Questions about the row below.
1) Read off the entry just left of 0.50.
2) Read off the entry just right of 6.28.
3) Read off the entry just right of -0.61.
4) Read off the 2nd largest entry.
5.96	6.28	-1.88	-0.61	0.50	-0.79	2.73	0.19
1) -0.61
2) -1.88
3) 0.50
4) 5.96

Questions about the table below.
1) Read off the entry just right of -19.98.
2) Read off the entry just right of -16.22.
3) Read off the maximum.
4) Read off the entry just right of 53.63.
[[174.32, 173.29, 90.36, 126.86, 51.95, 45.55, 1.16, 85.54, -10.88, 162.54, 3.95], [-140.65, -178.06, 36.07, 8.50, 24.65, 17.24, 32.00, -54.90, -0.69, -106.17, -9.87], [-19.98, -29.75, -28.29, -34.92, -22.91, -23.54, 53.63, -9.53, 56.90, -54.25, 58.73], [63.83, 23.98, -16.22, -26.81, -15.12, -43.51, 37.98, -24.21, 11.29, 37.13, 17.46]]
1) -29.75
2) -26.81
3) 174.32
4) -9.53
